Below are the code and all the weights of a small trained network. Each question names an input and a target symbol and asks about switching units off, where a switched-off unit gives its printed mean instead of its output.

import numpy as np


def w(rows, s, z=0):
    codes = np.array(rows[::2]) - 128.0
    scale = np.full(codes.shape[1], s)
    scale[-1] = z or s
    return codes * scale


def f(y):
    return np.maximum(y, 0)


def softmax(a):
    e = np.exp(a - a.max(-1, keepdims=True))
    return e / e.sum(-1, keepdims=True)


def log_softmax(a):
    a = a - a.max(-1, keepdims=True)
    return a - np.log(np.exp(a).sum(-1, keepdims=True))


def net(x, mask):
    ids = ['αβδεζλμπτψω'.index(c) for c in x.split()]
    T = len(ids)
    res = E[ids] + P[:T]
    u = 0
    for l in range(3):
        q, k, v = (res @ M[l].T for M in (Q, K, V))
        z = softmax(np.where(np.tri(T) > 0, q @ k.T / 4**0.5, -1e9)) @ v
        res = res + np.where(mask[u], z, O[l][:, -1]) @ O[l][:, :-1]
        u += 1
        y = f(res @ A[l][:, :-1].T + A[l][:, -1])
        res = res + np.where(mask[u : u + 8], y, B[l][:, -1]) @ B[l][:, :-1]
        u += 8
    return log_softmax(res[-1] @ U[:, :-1].T + U[:, -1])


Q, K, V, O, A, B = {}, {}, {}, {}, {}, {}
E = w([
[152,145,120,119,108,6,128],'α',
[97,113,152,152,96,108,136],'β',
[113,163,161,100,94,87,71],'δ',
[82,67,93,97,113,139,55],'ε',
[139,149,176,134,81,138,125],'ζ',
[55,136,174,111,149,120,97],'λ',
[139,191,122,146,150,150,72],'μ',
[164,118,100,158,51,107,100],'π',
[171,119,104,117,99,81,144],'τ',
[167,128,110,162,138,158,198],'ψ',
[117,122,118,164,159,85,204],'ω',
],0.024)
P = w([
[49,252,151,182,92,166,145],'0',
[132,175,57,102,114,62,108],'1',
[115,119,214,154,127,149,103],'2',
[117,167,47,85,111,58,83],'3',
[157,117,213,181,158,125,72],'4',
[91,172,110,106,127,54,152],'5',
[179,107,226,194,174,104,51],'6',
[61,156,91,96,116,64,97],'7',
],0.013)
Q[0] = w([
[156,2,114,117,187,142,106],'0.h0',
[197,160,230,177,80,160,81],'0.h0',
[82,95,196,215,113,175,206],'0.h0',
[24,109,50,88,135,66,107],'0.h0',
],0.0077)
K[0] = w([
[125,46,38,48,162,181,65],'0.h0',
[181,53,206,176,168,130,15],'0.h0',
[162,58,190,56,160,109,110],'0.h0',
[19,213,101,63,2,142,168],'0.h0',
],0.0063)
V[0] = w([
[102,29,138,109,178,2,135],'0.h0',
[233,136,153,117,40,57,214],'0.h0',
[109,112,146,178,31,138,178],'0.h0',
[80,95,73,79,56,120,252],'0.h0',
],0.0053)
O[0] = w([
[79,76,127,130,159,110,101,6],'0.h0',
[75,40,166,87,53,151,95,191],'0.h0',
[98,178,140,253,199,87,178,253],'0.h0',
[219,174,46,143,110,146,117,11],'0.h0',
],0.0078,0.003)
A[0] = w([
[87,74,134,114,78,50,210,253],'0.n0',
[143,128,134,192,112,254,71,122],'0.n1',
[55,159,145,108,95,133,156,214],'0.n2',
[128,130,145,155,157,126,174,192],'0.n3',
[168,134,93,72,105,83,119,174],'0.n4',
[123,69,84,87,125,108,80,149],'0.n5',
[112,179,130,132,140,124,114,89],'0.n6',
[111,175,111,157,87,221,142,108],'0.n7',
],0.0089,0.0039)
B[0] = w([
[161,151,87,111,148,165,69,255],'0.n0',
[146,140,185,75,133,59,183,157],'0.n1',
[169,210,86,178,103,145,124,212],'0.n2',
[183,123,128,175,159,177,71,164],'0.n3',
[100,121,160,179,177,215,110,190],'0.n4',
[125,162,156,105,113,163,254,161],'0.n5',
[138,142,105,136,135,156,194,164],'0.n6',
[166,184,152,109,125,154,111,154],'0.n7',
],0.0094,0.0097)
Q[1] = w([
[130,145,109,164,168,149,81],'1.h0',
[154,213,2,78,60,150,152],'1.h0',
[195,84,200,215,87,72,128],'1.h0',
[135,177,162,173,167,118,99],'1.h0',
],0.0094)
K[1] = w([
[115,119,115,182,171,139,109],'1.h0',
[132,244,76,158,67,123,169],'1.h0',
[166,37,208,130,127,99,76],'1.h0',
[111,162,151,165,144,67,133],'1.h0',
],0.011)
V[1] = w([
[39,171,36,105,226,119,33],'1.h0',
[192,140,137,110,57,135,110],'1.h0',
[254,133,48,112,152,65,75],'1.h0',
[75,166,101,161,139,253,146],'1.h0',
],0.007)
O[1] = w([
[168,169,96,17,118,164,23,81],'1.h0',
[135,113,116,156,57,152,191,222],'1.h0',
[178,65,54,158,24,207,158,141],'1.h0',
[2,64,119,205,177,196,135,255],'1.h0',
],0.0076,0.0081)
A[1] = w([
[213,159,223,76,159,161,189,141],'1.n0',
[143,170,8,136,110,96,38,169],'1.n1',
[181,208,119,193,148,138,126,252],'1.n2',
[20,145,103,83,105,112,124,214],'1.n3',
[92,127,164,112,189,67,108,100],'1.n4',
[52,75,34,172,254,232,14,186],'1.n5',
[154,110,89,8,134,97,137,58],'1.n6',
[206,154,70,110,165,138,131,92],'1.n7',
],0.0079,0.0044)
B[1] = w([
[77,2,124,107,148,170,73,158],'1.n0',
[115,121,153,68,106,184,202,181],'1.n1',
[92,69,138,83,45,138,119,230],'1.n2',
[193,147,125,102,103,127,151,164],'1.n3',
[185,120,93,152,83,139,180,149],'1.n4',
[202,152,188,178,103,128,151,250],'1.n5',
[117,183,187,170,179,144,96,130],'1.n6',
[152,132,170,92,67,106,117,141],'1.n7',
],0.0091,0.019)
Q[2] = w([
[137,13,249,126,122,90,30],'2.h0',
[69,216,125,158,132,122,175],'2.h0',
[74,246,56,149,114,207,254],'2.h0',
[119,96,97,245,216,128,96],'2.h0',
],0.0081)
K[2] = w([
[184,62,164,146,208,1,13],'2.h0',
[74,178,191,109,139,180,151],'2.h0',
[50,206,120,151,81,184,170],'2.h0',
[136,82,124,151,134,174,137],'2.h0',
],0.0089)
V[2] = w([
[101,214,177,199,128,76,45],'2.h0',
[29,66,95,164,166,188,70],'2.h0',
[38,124,68,86,58,122,86],'2.h0',
[16,254,170,65,137,121,120],'2.h0',
],0.0067)
O[2] = w([
[140,186,203,164,100,75,140,81],'2.h0',
[133,247,139,173,254,157,36,46],'2.h0',
[124,63,63,95,175,11,12,255],'2.h0',
[120,97,223,62,147,57,81,121],'2.h0',
],0.009,0.0046)
A[2] = w([
[232,224,13,142,114,110,37,163],'2.n0',
[158,126,124,180,101,74,164,255],'2.n1',
[84,76,170,174,155,140,50,99],'2.n2',
[116,132,3,127,202,222,102,133],'2.n3',
[61,211,122,76,70,185,121,165],'2.n4',
[118,119,198,244,136,143,141,159],'2.n5',
[142,84,64,76,131,172,51,175],'2.n6',
[124,37,239,39,65,178,189,109],'2.n7',
],0.0076,0.006)
B[2] = w([
[213,58,216,143,181,195,208,142],'2.n0',
[89,55,158,13,138,229,121,187],'2.n1',
[141,182,74,122,217,121,110,160],'2.n2',
[208,63,169,138,102,11,156,155],'2.n3',
[211,28,147,156,195,152,120,160],'2.n4',
[81,191,65,98,47,57,58,217],'2.n5',
[204,235,183,122,122,109,184,170],'2.n6',
[113,170,73,159,255,68,141,253],'2.n7',
],0.0076,0.029)
U = w([
[167,164,39,50,77,124,80,74],'α',
[160,177,144,77,3,162,38,125],'β',
[93,69,206,93,88,62,84,152],'δ',
[50,64,144,151,209,166,180,142],'ε',
[52,159,37,146,127,129,78,96],'ζ',
[97,170,187,144,95,114,175,70],'λ',
[166,148,146,134,143,214,36,178],'μ',
[52,65,117,67,60,143,130,233],'π',
[174,83,225,104,69,188,108,216],'τ',
[131,115,109,206,95,83,117,2],'ψ',
[126,162,88,123,111,245,109,134],'ω',
],0.0054,0.0043)

Each question gives the input, a string of symbols that net reads in full, and the target symbol t.
The units are the heads (4 rows each of Q, K, V and O) and the neurons (one row each of A and B). Each row of codes is followed by its name. A weight is (code - 128) times the scale printed after its matrix; where a second scale follows, it is the last column's (O, A, B and U).
mask holds one flag per unit, layer by layer, with each layer's heads first. A switched-off unit (its flag False) gives its mean, the last column of its rows in O or B, instead of its output. The means were averaged over made-up inputs and are rounded, as every weight is.
A unit's drop is (log p(t) with every unit on - log p(t) with that unit switched off) / (log p(t) with every unit on - log p(t) with every unit switched off).
The circuit of an input: a set's keep is (log p(t) with only the set's units on - log p(t) with every unit switched off) / (log p(t) with every unit on - log p(t) with every unit switched off). Starting from the 12 units with the biggest drops (on a tie, the unit counted first), units are removed one at a time, each time the one whose removal leaves the highest keep (on an exact tie, the one counted first), for as long as the keep stays at least 0.8.
circuit, biggest first: the units of the circuit, biggest drop first
most important unit: the unit with the biggest drop
top k neurons: the k neurons with the biggest drops, biggest first
top k neurons in layer l: the k neurons of layer l with the biggest drops, biggest first
input ω ψ ζ δ δ β α, target α: circuit, biggest first -> (1.h0)
input π ζ λ π δ α β, target β: top 2 neurons in layer 1 -> (1.n1 1.n3)
input ψ α τ α α δ λ β, target ψ: top 4 neurons -> (2.n3 0.n1 1.n2 1.n0)
input τ δ ζ λ λ, target λ: circuit, biggest first -> (2.h0 1.h0 2.n7 1.n5)
input β α τ μ δ, target δ: circuit, biggest first -> (1.h0 2.h0 1.n5 0.h0)
input δ δ μ α π ε δ δ, target δ: top 2 neurons -> (0.n0 1.n5)
input λ δ α α, target λ: top 3 neurons -> (1.n5 2.n7 2.n5)
input ψ ε β λ, target ψ: top 2 neurons in layer 1 -> (1.n0 1.n2)
input ε β α ψ λ ε π, target π: circuit, biggest first -> (1.h0 2.h0 0.n2 2.n6)
input λ ω δ μ ψ ψ δ ω, target λ: circuit, biggest first -> (2.h0 1.h0 1.n5)
input α α ψ α α λ, target α: top 2 neurons -> (1.n1 0.n0)
input ω μ μ ω ζ π δ ζ, target ω: top 2 neurons -> (1.n5 0.n3)
input α ζ ζ ε, target α: top 2 neurons in layer 2 -> (2.n6 2.n7)
input τ π ζ μ, target τ: most important unit -> 2.h0
input π ψ δ λ ζ ζ α ψ, target π: top 3 neurons -> (0.n1 2.n7 0.n4)
input τ π ω μ, target τ: circuit, biggest first -> (2.n7 1.n5 2.n0)
input ψ λ π ζ, target ψ: top 3 neurons in layer 0 -> (0.n1 0.n7 0.n3)
input β λ τ α π α ψ β, target β: top 3 neurons -> (2.n5 1.n5 2.n7)
input π α α ζ ζ ζ μ α, target π: top 2 neurons -> (0.n1 2.n7)
input ε ω λ α τ, target τ: top 2 neurons -> (1.n5 0.n2)
input μ α τ τ ψ, target ψ: top 2 neurons in layer 1 -> (1.n0 1.n5)
input ψ δ ω δ ε α α δ, target ψ: top 2 neurons -> (2.n3 0.n1)
input λ μ δ τ, target λ: top 3 neurons -> (1.n5 2.n7 0.n2)
input ω τ λ α λ α δ λ, target ω: top neuron -> (1.n5)
input μ δ λ δ, target μ: top 4 neurons -> (0.n1 1.n0 1.n2 1.n5)
input π ζ ω β τ, target τ: top 3 neurons -> (1.n5 2.n7 1.n1)
input α α ψ, target ψ: top 4 neurons -> (2.n3 1.n0 1.n1 1.n5)
input ε δ α ε ζ μ, target ε: top 2 neurons in layer 1 -> (1.n1 1.n5)
input ε λ λ α, target ε: most important unit -> 2.n7
